Below are the code and all the weights of a small trained network. Each question names an input and a class and asks about switching units off, where a switched-off unit gives its printed mean instead of its output.

import numpy as np


def w(rows, s, z=0):
    codes = np.array(rows[::2]) - 128.0
    scale = np.full(codes.shape[1], s)
    scale[-1] = z or s
    return codes * scale


def f(y):
    return np.maximum(y, 0)


def log_softmax(a):
    a = a - a.max(-1, keepdims=True)
    return a - np.log(np.exp(a).sum(-1, keepdims=True))


def net(x, mask):
    res = np.array(x, float).reshape(1, 7) / 4 @ E
    y = f(res @ A[0][:, :-1].T + A[0][:, -1])
    res = res + np.where(mask, y, B[0][:, -1]) @ B[0][:, :-1]
    return log_softmax(res[-1] @ U[:, :-1].T + U[:, -1])


A, B = {}, {}
E = w([
[78,131,154,104,90,254,123,110,214,125,47,183],'x0',
[244,177,132,168,100,91,169,121,149,145,247,91],'x1',
[194,37,53,171,84,115,102,60,49,177,86,222],'x2',
[42,58,129,59,64,111,214,91,88,70,131,54],'x3',
[203,74,31,101,110,77,252,27,165,107,108,89],'x4',
[129,200,211,214,63,82,130,162,119,167,126,174],'x5',
[64,141,65,104,245,9,247,189,222,70,57,115],'x6',
],0.0088)
A[0] = w([
[231,163,23,227,134,78,132,211,73,114,161,152,158],'neuron 0',
[137,157,159,162,205,142,121,97,213,169,143,135,191],'neuron 1',
[196,115,102,130,159,89,174,93,93,76,138,123,17],'neuron 2',
[134,141,228,158,194,207,67,206,198,86,126,115,176],'neuron 3',
[207,173,113,147,75,104,72,195,105,73,144,102,1],'neuron 4',
[170,208,214,167,43,176,82,168,80,182,244,107,127],'neuron 5',
[255,76,6,121,189,117,115,64,154,130,166,172,155],'neuron 6',
[71,115,130,101,142,116,165,192,145,26,143,146,192],'neuron 7',
],0.0091,0.0037)
B[0] = w([
[110,97,59,230,196,89,110,74,113,144,149,142,225],'neuron 0',
[135,200,121,170,102,117,133,166,196,155,168,164,191],'neuron 1',
[145,86,155,116,162,165,124,67,134,249,180,132,181],'neuron 2',
[130,145,154,110,158,132,44,180,136,186,174,146,229],'neuron 3',
[169,65,167,129,188,185,86,167,109,123,109,78,167],'neuron 4',
[218,28,115,105,134,212,103,109,164,197,193,116,252],'neuron 5',
[150,91,104,168,136,100,103,89,71,206,231,254,246],'neuron 6',
[41,105,86,164,175,113,120,69,179,179,108,100,204],'neuron 7',
],0.011,0.017)
U = w([
[84,205,151,100,188,157,111,202,181,117,155,80,115],'0',
[83,111,148,180,63,208,101,156,69,112,97,180,125],'1',
[241,153,105,163,65,38,225,41,148,128,113,169,2],'2',
[191,120,110,108,94,158,88,125,68,199,159,146,216],'3',
[124,90,36,83,108,147,254,67,201,94,153,139,34],'4',
[65,137,71,150,137,79,133,72,65,150,161,156,233],'5',
[44,86,94,70,128,103,220,109,150,37,135,22,52],'6',
],0.011,0.0051)

Each question gives the input, the list of numbers given to net, and the class t.
The units are the neurons (one row each of A and B). Each row of codes is followed by its name. A weight is (code - 128) times the scale printed after its matrix; where a second scale follows, it is the last column's (A, B and U).
mask holds one flag per neuron, in row order. A switched-off neuron (its flag False) gives its mean, the last column of its row in B, instead of its output. The means were averaged over made-up inputs and are rounded, as every weight is.
A unit's drop is (log p(t) with every unit on - log p(t) with that unit switched off) / (log p(t) with every unit on - log p(t) with every unit switched off).
The circuit of an input: a set's keep is (log p(t) with only the set's units on - log p(t) with every unit switched off) / (log p(t) with every unit on - log p(t) with every unit switched off). Starting from all 8 units, units are removed one at a time, each time the one whose removal leaves the highest keep (on an exact tie, the one counted first), for as long as the keep stays at least 0.8.
units of the circuit, in order: the units of the circuit, biggest drop first
unit that matters most: the unit with the biggest drop
k most important neurons: the k neurons with the biggest drops, biggest first
drop when u is switched off: that unit's drop, to one decimal
input [7,0,1,2,8,5,1], class 2: unit that matters most => neuron 5
input [6,-6,3,1,-5,-4,-4], class 1: 3 most important neurons => (neuron 5; neuron 6; neuron 2)
input [-1,0,0,7,1,3,8], class 6: units of the circuit, in order => (neuron 6; neuron 5)
input [2,0,-7,3,5,4,-2], class 6: units of the circuit, in order => (neuron 6; neuron 3; neuron 5)
input [-1,-2,-4,0,2,7,8], class 0: 2 most important neurons => (neuron 6; neuron 0)
input [6,-2,4,-1,-3,6,4], class 0: 2 most important neurons => (neuron 6; neuron 5)
input [-7,-8,4,7,-3,-6,5], class 6: 3 most important neurons => (neuron 6; neuron 0; neuron 3)
input [3,-4,-3,-8,-8,2,0], class 0: 4 most important neurons => (neuron 6; neuron 1; neuron 3; neuron 2)
input [4,-8,6,-7,-1,3,-2], class 1: 3 most important neurons => (neuron 5; neuron 6; neuron 2)
input [5,-5,5,-3,2,-2,5], class 5: 2 most important neurons => (neuron 5; neuron 6)
input [4,7,-5,-7,2,1,8], class 0: 2 most important neurons => (neuron 1; neuron 3)
input [4,7,3,2,-2,7,7], class 5: 2 most important neurons => (neuron 5; neuron 0)
input [-6,6,8,-6,-3,2,3], class 5: 2 most important neurons => (neuron 0; neuron 3)
input [6,-2,2,7,4,7,6], class 6: unit that matters most => neuron 6
input [-2,1,-2,3,0,-2,5], class 6: drop when neuron 6 is switched off => 0.5
input [-3,-1,-4,-8,3,-5,6], class 5: drop when neuron 7 is switched off => 0.0
input [-8,-2,7,-4,4,-1,4], class 5: drop when neuron 0 is switched off => 0.1
